Here is a tiny trained network, its code and every weight. The questions are about switching its units off for an input and a target symbol, where a switched-off unit gives its printed mean instead of its output.

import numpy as np


def w(rows, s, z=0):
    codes = np.array(rows[::2]) - 128.0
    scale = np.full(codes.shape[1], s)
    scale[-1] = z or s
    return codes * scale


def f(y):
    return np.maximum(y, 0)


def softmax(a):
    e = np.exp(a - a.max(-1, keepdims=True))
    return e / e.sum(-1, keepdims=True)


def log_softmax(a):
    a = a - a.max(-1, keepdims=True)
    return a - np.log(np.exp(a).sum(-1, keepdims=True))


def net(x, mask):
    ids = ['αγδζηθλμξσφψω'.index(c) for c in x.split()]
    T = len(ids)
    res = E[ids] + P[:T]
    r = res
    for j in range(2):
        rows = slice(4 * j, 4 * j + 4)
        q, k, v = (r @ M[0][rows].T for M in (Q, K, V))
        z = softmax(np.where(np.tri(T) > 0, q @ k.T / 4**0.5, -1e9)) @ v
        o = O[0][rows]
        res = res + np.where(mask[j], z, o[:, -1]) @ o[:, :-1]
    y = f(res @ A[0][:, :-1].T + A[0][:, -1])
    res = res + np.where(mask[2:6], y, B[0][:, -1]) @ B[0][:, :-1]
    return log_softmax(res[-1] @ U[:, :-1].T + U[:, -1])


Q, K, V, O, A, B = {}, {}, {}, {}, {}, {}
E = w([
[72,120,179,77,137],'α',
[68,59,150,163,125],'γ',
[128,58,93,182,11],'δ',
[66,131,120,186,113],'ζ',
[104,120,2,140,107],'η',
[101,46,143,161,73],'θ',
[69,112,169,143,159],'λ',
[130,123,117,115,48],'μ',
[60,173,142,123,133],'ξ',
[126,193,247,185,85],'σ',
[121,80,62,72,162],'φ',
[85,137,121,132,86],'ψ',
[134,144,166,52,135],'ω',
],0.021)
P = w([
[19,91,95,110,9],'0',
[114,132,138,141,137],'1',
[121,143,140,148,132],'2',
[126,153,146,148,131],'3',
[133,165,150,147,122],'4',
[131,164,157,140,128],'5',
],0.013)
Q[0] = w([
[180,113,128,52,117],'head 1',
[79,111,216,145,83],'head 1',
[218,135,90,59,213],'head 1',
[105,120,188,94,123],'head 1',
[240,139,160,149,194],'head 2',
[215,156,131,147,142],'head 2',
[78,153,118,210,76],'head 2',
[82,117,251,174,89],'head 2',
],0.015)
K[0] = w([
[181,161,139,125,143],'head 1',
[35,70,148,64,89],'head 1',
[250,217,167,153,204],'head 1',
[120,139,134,164,98],'head 1',
[225,126,247,159,208],'head 2',
[221,185,221,156,171],'head 2',
[29,207,141,145,69],'head 2',
[84,121,235,63,35],'head 2',
],0.013)
V[0] = w([
[126,81,211,57,152],'head 1',
[129,52,134,185,136],'head 1',
[112,148,154,149,195],'head 1',
[185,96,113,123,116],'head 1',
[129,37,104,108,124],'head 2',
[106,67,126,250,162],'head 2',
[53,166,153,158,175],'head 2',
[64,84,141,127,212],'head 2',
],0.014)
O[0] = w([
[133,147,138,2,116,72],'head 1',
[168,147,61,119,126,146],'head 1',
[108,187,125,128,138,1],'head 1',
[184,142,124,149,190,67],'head 1',
[209,118,117,136,88,234],'head 2',
[159,210,65,165,135,119],'head 2',
[55,161,122,95,81,147],'head 2',
[127,231,143,91,106,151],'head 2',
],0.013,0.0092)
A[0] = w([
[254,69,10,216,187,83],'neuron 1',
[193,209,2,152,215,161],'neuron 2',
[147,135,180,101,38,3],'neuron 3',
[49,191,119,153,65,67],'neuron 4',
],0.0075,0.0064)
B[0] = w([
[89,187,166,69,217,252],'neuron 1',
[115,36,128,105,2,176],'neuron 2',
[86,221,214,87,185,163],'neuron 3',
[228,177,78,173,194,173],'neuron 4',
],0.0083,0.024)
U = w([
[114,77,179,96,117,84],'α',
[153,198,133,91,176,78],'γ',
[61,172,200,171,109,133],'δ',
[121,63,166,157,64,176],'ζ',
[254,139,248,154,121,201],'η',
[167,137,120,171,125,169],'θ',
[158,138,117,58,228,14],'λ',
[6,79,38,73,171,135],'μ',
[167,159,202,157,196,109],'ξ',
[92,144,172,50,156,9],'σ',
[137,121,118,100,68,137],'φ',
[146,78,64,13,154,253],'ψ',
[170,27,149,126,154,87],'ω',
],0.0074,0.0055)

Each question gives the input, a string of symbols that net reads in full, and the target symbol t.
The units are the heads (4 rows each of Q, K, V and O) and the neurons (one row each of A and B). Each row of codes is followed by its name. A weight is (code - 128) times the scale printed after its matrix; where a second scale follows, it is the last column's (O, A, B and U).
mask holds one flag per unit, heads first, then neurons. A switched-off unit (its flag False) gives its mean, the last column of its rows in O or B, instead of its output. The means were averaged over made-up inputs and are rounded, as every weight is.
A unit's drop is (log p(t) with every unit on - log p(t) with that unit switched off) / (log p(t) with every unit on - log p(t) with every unit switched off).
The circuit of an input: a set's keep is (log p(t) with only the set's units on - log p(t) with every unit switched off) / (log p(t) with every unit on - log p(t) with every unit switched off). Starting from all 6 units, units are removed one at a time, each time the one whose removal leaves the highest keep (on an exact tie, the one counted first), for as long as the keep stays at least 0.8.
units of the circuit, in order: the units of the circuit, biggest drop first
k most important neurons: the k neurons with the biggest drops, biggest first
heads that matter: for each layer, one digit per head in row order, 1 if its drop is at least 0.15 and else 0, layers parted by /
input φ φ σ λ θ λ, target η: heads that matter => 01
input λ σ θ δ, target γ: units of the circuit, in order => head 2; neuron 4
input φ φ γ, target η: heads that matter => 01
input μ η α, target ω: units of the circuit, in order => head 2
input θ ζ ζ, target ψ: units of the circuit, in order => neuron 2; head 1; neuron 1; head 2
input η λ η α, target ξ: units of the circuit, in order => head 1; neuron 1; head 2
input λ μ φ δ ζ ξ, target γ: units of the circuit, in order => head 2; neuron 4
input ψ α θ μ δ ξ, target ζ: units of the circuit, in order => neuron 1; head 1
input η ω δ ζ μ, target ξ: units of the circuit, in order => neuron 1; head 1; head 2
input η μ δ, target ξ: units of the circuit, in order => neuron 1; head 1; head 2
input θ η σ φ γ, target ψ: units of the circuit, in order => head 1; neuron 2; neuron 1; head 2
input ζ φ φ μ φ θ, target θ: units of the circuit, in order => head 2; neuron 4; head 1; neuron 1
input σ σ μ λ φ θ, target μ: heads that matter => 01
input λ δ δ α, target γ: 2 most important neurons => neuron 4; neuron 2
input ω θ φ μ, target α: 3 most important neurons => neuron 1; neuron 4; neuron 3
input μ φ δ φ η σ, target δ: most important neuron => neuron 2
input λ α λ, target γ: 2 most important neurons => neuron 4; neuron 2
input ξ λ ψ, target δ: 2 most important neurons => neuron 1; neuron 3
input θ φ μ ζ η, target μ: 3 most important neurons => neuron 1; neuron 2; neuron 4
input φ δ ω γ φ η, target μ: 3 most important neurons => neuron 1; neuron 4; neuron 2
